Here is a tiny trained network, its code and every weight. The questions are about switching its units off for an input and a class, where a switched-off unit gives its printed mean instead of its output.

import numpy as np


def w(rows, s, z=0):
    codes = np.array(rows[::2]) - 128.0
    scale = np.full(codes.shape[1], s)
    scale[-1] = z or s
    return codes * scale


def norm(h):
    return h / np.sqrt((h * h).mean(-1, keepdims=True) + 1e-5)


def f(y):
    return y / 2 * (1 + np.tanh(0.7978845608 * (y + 0.044715 * y**3)))


def log_softmax(a):
    a = a - a.max(-1, keepdims=True)
    return a - np.log(np.exp(a).sum(-1, keepdims=True))


def net(x, mask):
    res = np.array(x, float).reshape(1, 8) / 4 @ E
    u = 0
    for l in range(3):
        y = f(norm(res) @ A[l][:, :-1].T + A[l][:, -1])
        res = res + np.where(mask[u : u + 11], y, B[l][:, -1]) @ B[l][:, :-1]
        u += 11
    return log_softmax(norm(res)[-1] @ U[:, :-1].T + U[:, -1])


A, B = {}, {}
E = w([
[156,117,116,127],'x0',
[126,127,132,129],'x1',
[124,67,175,132],'x2',
[131,126,130,128],'x3',
[185,193,175,54],'x4',
[176,204,209,254],'x5',
[26,148,185,135],'x6',
[123,129,128,128],'x7',
],0.0054)
A[0] = w([
[81,98,86,70,93],'0.n1',
[77,86,164,118,239],'0.n2',
[89,248,10,138,82],'0.n3',
[152,152,36,125,139],'0.n4',
[84,85,12,206,125],'0.n5',
[125,238,121,149,66],'0.n6',
[166,218,193,176,161],'0.n7',
[134,159,46,1,141],'0.n8',
[58,80,5,234,99],'0.n9',
[68,163,97,113,2],'0.n10',
[49,188,91,135,99],'0.n11',
],0.0081,0.0026)
B[0] = w([
[66,128,42,205,185],'0.n1',
[91,146,98,105,196],'0.n2',
[105,29,168,156,159],'0.n3',
[109,2,137,153,158],'0.n4',
[76,150,229,61,194],'0.n5',
[93,165,119,120,155],'0.n6',
[116,74,47,97,228],'0.n7',
[115,160,89,123,253],'0.n8',
[154,179,245,21,210],'0.n9',
[225,113,111,194,120],'0.n10',
[216,78,123,114,144],'0.n11',
],0.0067,0.0047)
A[1] = w([
[71,183,117,119,129],'1.n1',
[110,102,144,128,117],'1.n2',
[75,170,185,68,250],'1.n3',
[155,118,100,128,67],'1.n4',
[127,126,43,184,129],'1.n5',
[168,171,131,183,63],'1.n6',
[238,160,178,189,77],'1.n7',
[167,204,142,254,28],'1.n8',
[177,74,113,115,173],'1.n9',
[34,172,107,169,93],'1.n10',
[116,97,111,168,139],'1.n11',
],0.0091,0.0022)
B[1] = w([
[236,76,112,129,173],'1.n1',
[93,47,84,83,136],'1.n2',
[196,101,96,124,254],'1.n3',
[113,135,141,135,126],'1.n4',
[128,49,172,139,172],'1.n5',
[14,165,99,132,131],'1.n6',
[131,121,121,112,172],'1.n7',
[42,43,1,204,169],'1.n8',
[181,51,125,131,160],'1.n9',
[232,46,65,129,176],'1.n10',
[120,123,186,86,135],'1.n11',
],0.0063,0.0051)
A[2] = w([
[91,154,164,178,157],'2.n1',
[104,103,49,142,81],'2.n2',
[202,99,149,241,110],'2.n3',
[178,255,83,105,228],'2.n4',
[106,102,202,160,138],'2.n5',
[201,22,127,111,161],'2.n6',
[161,168,156,213,252],'2.n7',
[84,171,179,175,234],'2.n8',
[144,27,130,133,147],'2.n9',
[121,45,135,128,208],'2.n10',
[118,68,194,119,196],'2.n11',
],0.0091,0.0023)
B[2] = w([
[153,55,164,3,119],'2.n1',
[140,111,118,189,172],'2.n2',
[98,41,160,113,155],'2.n3',
[151,183,222,40,150],'2.n4',
[52,157,193,148,133],'2.n5',
[118,124,192,217,255],'2.n6',
[49,100,64,16,131],'2.n7',
[88,104,155,1,122],'2.n8',
[120,157,192,157,213],'2.n9',
[114,194,127,145,205],'2.n10',
[218,222,150,123,169],'2.n11',
],0.0076,0.0084)
U = w([
[155,123,175,2,248],'0',
[45,18,24,147,102],'1',
[188,95,176,185,134],'2',
[120,170,165,212,164],'3',
[204,87,182,200,5],'4',
],0.0098,0.0033)

Each question gives the input, the list of numbers given to net, and the class t.
The units are the neurons (one row each of A and B). Each row of codes is followed by its name. A weight is (code - 128) times the scale printed after its matrix; where a second scale follows, it is the last column's (A, B and U).
mask holds one flag per neuron, layer by layer. A switched-off neuron (its flag False) gives its mean, the last column of its row in B, instead of its output. The means were averaged over made-up inputs and are rounded, as every weight is.
A unit's drop is (log p(t) with every unit on - log p(t) with that unit switched off) / (log p(t) with every unit on - log p(t) with every unit switched off).
The circuit of an input: a set's keep is (log p(t) with only the set's units on - log p(t) with every unit switched off) / (log p(t) with every unit on - log p(t) with every unit switched off). Starting from the 12 units with the biggest drops (on a tie, the unit counted first), units are removed one at a time, each time the one whose removal leaves the highest keep (on an exact tie, the one counted first), for as long as the keep stays at least 0.8.
circuit, biggest first: the units of the circuit, biggest drop first
k most important neurons: the k neurons with the biggest drops, biggest first
k most important neurons of layer l: the k neurons of layer l with the biggest drops, biggest first
drop when u is switched off: that unit's drop, to one decimal
input [2,-4,5,-4,5,5,3,-5], class 0: circuit, biggest first => (2.n4; 0.n4; 0.n3; 2.n7)
input [3,-1,6,2,6,-8,0,6], class 1: circuit, biggest first => (0.n9; 0.n1)
input [3,-4,-4,4,-8,8,3,-5], class 0: circuit, biggest first => (0.n9; 2.n1; 2.n7)
input [0,2,-7,2,5,-4,0,-3], class 3: circuit, biggest first => (0.n9; 0.n7)
input [3,-5,-5,3,-8,-6,-4,6], class 0: circuit, biggest first => (0.n9)
input [-5,2,-4,-5,-8,3,8,-5], class 0: circuit, biggest first => (0.n9; 2.n8)
input [1,-6,4,7,4,-8,7,-5], class 1: circuit, biggest first => (0.n9; 0.n1)
input [-3,7,5,-1,7,-4,8,-2], class 4: 2 most important neurons => (1.n3; 1.n1)
input [-4,-5,-8,0,-4,-4,1,-2], class 3: 2 most important neurons of layer 0 => (0.n3; 0.n1)
input [-7,7,-2,-4,6,-3,8,0], class 4: 2 most important neurons of layer 1 => (1.n1; 1.n10)
input [1,-3,4,-1,2,6,-3,-3], class 1: 2 most important neurons => (1.n8; 0.n4)
input [6,-4,6,-2,7,8,1,7], class 1: 4 most important neurons => (0.n9; 1.n8; 0.n5; 0.n7)
input [-8,8,0,-8,-2,-5,4,0], class 2: 3 most important neurons => (0.n7; 1.n10; 1.n1)
input [0,-5,-6,4,-6,-6,4,-5], class 0: circuit, biggest first => (0.n9)
input [6,-8,-8,-4,-2,-5,-3,-8], class 3: 3 most important neurons => (0.n4; 0.n3; 0.n7)
input [4,0,-5,2,6,7,-6,2], class 1: 2 most important neurons => (0.n9; 1.n8)
input [0,5,-2,2,4,3,-1,5], class 0: 4 most important neurons of layer 2 => (2.n4; 2.n2; 2.n9; 2.n10)
input [3,-1,3,-3,-6,0,6,1], class 0: 2 most important neurons => (0.n9; 0.n5)
input [-2,0,-6,-7,-6,-6,5,7], class 0: 3 most important neurons of layer 1 => (1.n8; 1.n9; 1.n5)
input [2,6,-1,5,-1,5,-2,0], class 1: circuit, biggest first => (1.n8)
input [4,-4,8,-7,1,-7,-2,7], class 3: 2 most important neurons => (0.n9; 0.n7)
input [5,0,8,-1,-4,-4,7,-8], class 3: 2 most important neurons of layer 2 => (2.n10; 2.n3)
input [5,-1,8,-8,4,-2,-1,4], class 3: 2 most important neurons of layer 0 => (0.n9; 0.n5)
input [-4,8,-5,-8,-5,-3,-5,-7], class 0: drop when 0.n5 is switched off => 0.6
input [1,-6,-2,-7,-6,-2,4,-5], class 0: drop when 0.n5 is switched off => 0.3
input [3,-6,-5,4,-8,-7,2,-7], class 0: drop when 1.n11 is switched off => 0.0
input [-7,-5,-8,0,1,-6,-5,7], class 3: drop when 0.n2 is switched off => 0.2
input [5,-4,7,8,-3,-5,1,1], class 3: most important neuron => (0.n7)
